Below are the code and all the weights of a small trained network. Each question names an input and a target symbol and asks about switching units off, where a switched-off unit gives its printed mean instead of its output.

import numpy as np


def w(rows, s, z=0):
    codes = np.array(rows[::2]) - 128.0
    scale = np.full(codes.shape[1], s)
    scale[-1] = z or s
    return codes * scale


def f(y):
    return np.maximum(y, 0)


def softmax(a):
    e = np.exp(a - a.max(-1, keepdims=True))
    return e / e.sum(-1, keepdims=True)


def log_softmax(a):
    a = a - a.max(-1, keepdims=True)
    return a - np.log(np.exp(a).sum(-1, keepdims=True))


def net(x, mask):
    ids = ['αβγδεζθλμξπστφψω'.index(c) for c in x.split()]
    T = len(ids)
    res = E[ids] + P[:T]
    r = res
    for j in range(2):
        rows = slice(2 * j, 2 * j + 2)
        q, k, v = (r @ M[0][rows].T for M in (Q, K, V))
        z = softmax(np.where(np.tri(T) > 0, q @ k.T / 2**0.5, -1e9)) @ v
        o = O[0][rows]
        res = res + np.where(mask[j], z, o[:, -1]) @ o[:, :-1]
    y = f(res @ A[0][:, :-1].T + A[0][:, -1])
    res = res + np.where(mask[2:10], y, B[0][:, -1]) @ B[0][:, :-1]
    return log_softmax(res[-1] @ U[:, :-1].T + U[:, -1])


Q, K, V, O, A, B = {}, {}, {}, {}, {}, {}
E = w([
[203,106,103,105,132],'α',
[73,156,108,95,170],'β',
[155,41,123,122,36],'γ',
[108,244,123,178,157],'δ',
[124,145,53,38,101],'ε',
[102,53,129,120,64],'ζ',
[20,208,123,152,135],'θ',
[149,150,116,137,153],'λ',
[164,147,126,176,106],'μ',
[134,130,115,102,92],'ξ',
[103,69,98,146,119],'π',
[74,27,248,113,169],'σ',
[31,183,200,182,48],'τ',
[160,157,170,206,16],'φ',
[83,86,68,63,57],'ψ',
[231,171,149,157,128],'ω',
],0.012)
P = w([
[153,152,114,168,152],'0',
[135,158,80,71,108],'1',
[135,152,85,248,85],'2',
[133,108,146,183,121],'3',
[123,184,113,18,92],'4',
[139,137,97,244,96],'5',
[139,103,153,178,126],'6',
[138,149,101,54,123],'7',
],0.012)
Q[0] = w([
[147,178,4,177,45],'h0',
[139,131,108,88,109],'h0',
[125,146,58,114,123],'h1',
[167,115,131,113,175],'h1',
],0.011)
K[0] = w([
[136,184,138,7,66],'h0',
[139,113,57,118,86],'h0',
[77,131,64,114,154],'h1',
[141,121,140,179,144],'h1',
],0.011)
V[0] = w([
[111,33,169,92,1],'h0',
[254,91,131,91,153],'h0',
[153,146,56,66,198],'h1',
[86,141,76,13,170],'h1',
],0.0095)
O[0] = w([
[126,165,71,116,27,71],'h0',
[227,140,206,85,84,3],'h0',
[198,126,70,107,160,125],'h1',
[157,108,1,111,183,119],'h1',
],0.0096,0.0038)
A[0] = w([
[139,62,146,218,68,125],'n0',
[142,79,231,88,150,172],'n1',
[238,115,132,72,93,25],'n2',
[116,60,115,25,119,209],'n3',
[85,208,61,165,169,3],'n4',
[154,82,81,180,157,68],'n5',
[202,233,156,112,156,205],'n6',
[129,144,183,254,149,20],'n7',
],0.0093,0.0026)
B[0] = w([
[121,170,90,82,159,210],'n0',
[126,168,135,59,175,161],'n1',
[131,180,207,64,73,162],'n2',
[135,12,103,187,125,177],'n3',
[100,117,125,68,155,254],'n4',
[57,129,125,162,132,173],'n5',
[232,118,134,145,189,183],'n6',
[136,22,124,82,57,242],'n7',
],0.011,0.008)
U = w([
[173,192,148,134,125,145],'α',
[139,199,105,123,190,151],'β',
[80,246,134,106,108,136],'γ',
[136,78,182,137,163,93],'δ',
[160,130,68,121,111,78],'ε',
[128,232,124,146,84,172],'ζ',
[98,94,95,103,159,50],'θ',
[163,122,100,91,125,80],'λ',
[149,131,128,117,104,165],'μ',
[143,178,144,161,123,253],'ξ',
[150,135,142,147,130,194],'π',
[76,182,112,40,130,50],'σ',
[92,71,146,175,97,137],'τ',
[124,125,150,91,68,87],'φ',
[123,102,82,202,123,156],'ψ',
[159,123,163,100,116,149],'ω',
],0.011,0.0074)

Each question gives the input, a string of symbols that net reads in full, and the target symbol t.
The units are the heads (2 rows each of Q, K, V and O) and the neurons (one row each of A and B). Each row of codes is followed by its name. A weight is (code - 128) times the scale printed after its matrix; where a second scale follows, it is the last column's (O, A, B and U).
mask holds one flag per unit, heads first, then neurons. A switched-off unit (its flag False) gives its mean, the last column of its rows in O or B, instead of its output. The means were averaged over made-up inputs and are rounded, as every weight is.
A unit's drop is (log p(t) with every unit on - log p(t) with that unit switched off) / (log p(t) with every unit on - log p(t) with every unit switched off).
The circuit of an input: a set's keep is (log p(t) with only the set's units on - log p(t) with every unit switched off) / (log p(t) with every unit on - log p(t) with every unit switched off). Starting from all 10 units, units are removed one at a time, each time the one whose removal leaves the highest keep (on an exact tie, the one counted first), for as long as the keep stays at least 0.8.
units of the circuit, in order: the units of the circuit, biggest drop first
unit that matters most: the unit with the biggest drop
heads that matter: for each layer, one digit per head in row order, 1 if its drop is at least 0.15 and else 0, layers parted by /
drop of u: that unit's drop, to one decimal
input δ π μ ξ δ λ, target τ: heads that matter => 10
input θ δ ξ ξ ε, target λ: units of the circuit, in order => [h1, h0, n6]
input φ θ φ π δ μ, target τ: heads that matter => 11
input γ δ ξ θ δ α, target τ: units of the circuit, in order => [h0, n7, n5]
input ξ ξ β φ φ, target ζ: units of the circuit, in order => [h0, n7, n4]
input γ θ δ λ δ δ, target τ: units of the circuit, in order => [n7, h0]
input τ ε θ, target β: units of the circuit, in order => [h1, n7]
input θ ξ β β τ π δ ζ, target τ: units of the circuit, in order => [n3, n0]
input α β β ω, target ω: units of the circuit, in order => [h0, n7, h1, n1]
input δ μ θ ω τ θ, target σ: units of the circuit, in order => [n4, h0]
input γ δ φ, target τ: unit that matters most => n7
input δ μ θ δ ψ θ, target γ: units of the circuit, in order => [h0, n3]
input γ θ β, target θ: units of the circuit, in order => [h0, n4]
input δ π π φ, target φ: units of the circuit, in order => [n7, h1, n0]
input ψ ω θ δ β, target θ: units of the circuit, in order => [n3, h1]
input γ σ τ β γ ψ, target ζ: units of the circuit, in order => [h0, n7]
input ω γ λ, target ζ: units of the circuit, in order => [h0, n7]
input ω φ μ ε δ, target β: heads that matter => 00
input σ γ δ, target ζ: heads that matter => 10
input γ θ φ β ψ, target ε: unit that matters most => n3
input δ δ α λ σ, target δ: heads that matter => 10
input ξ β β φ β δ ω, target ω: unit that matters most => h1
input β θ δ, target θ: drop of h1 => 0.1
input φ τ λ τ φ τ α ζ, target τ: drop of h0 => 0.3
input δ β σ δ τ τ, target σ: drop of n6 => 0.1
input β ω ω φ, target ω: drop of h0 => 0.7
input ζ φ τ ξ τ δ δ, target τ: unit that matters most => n7
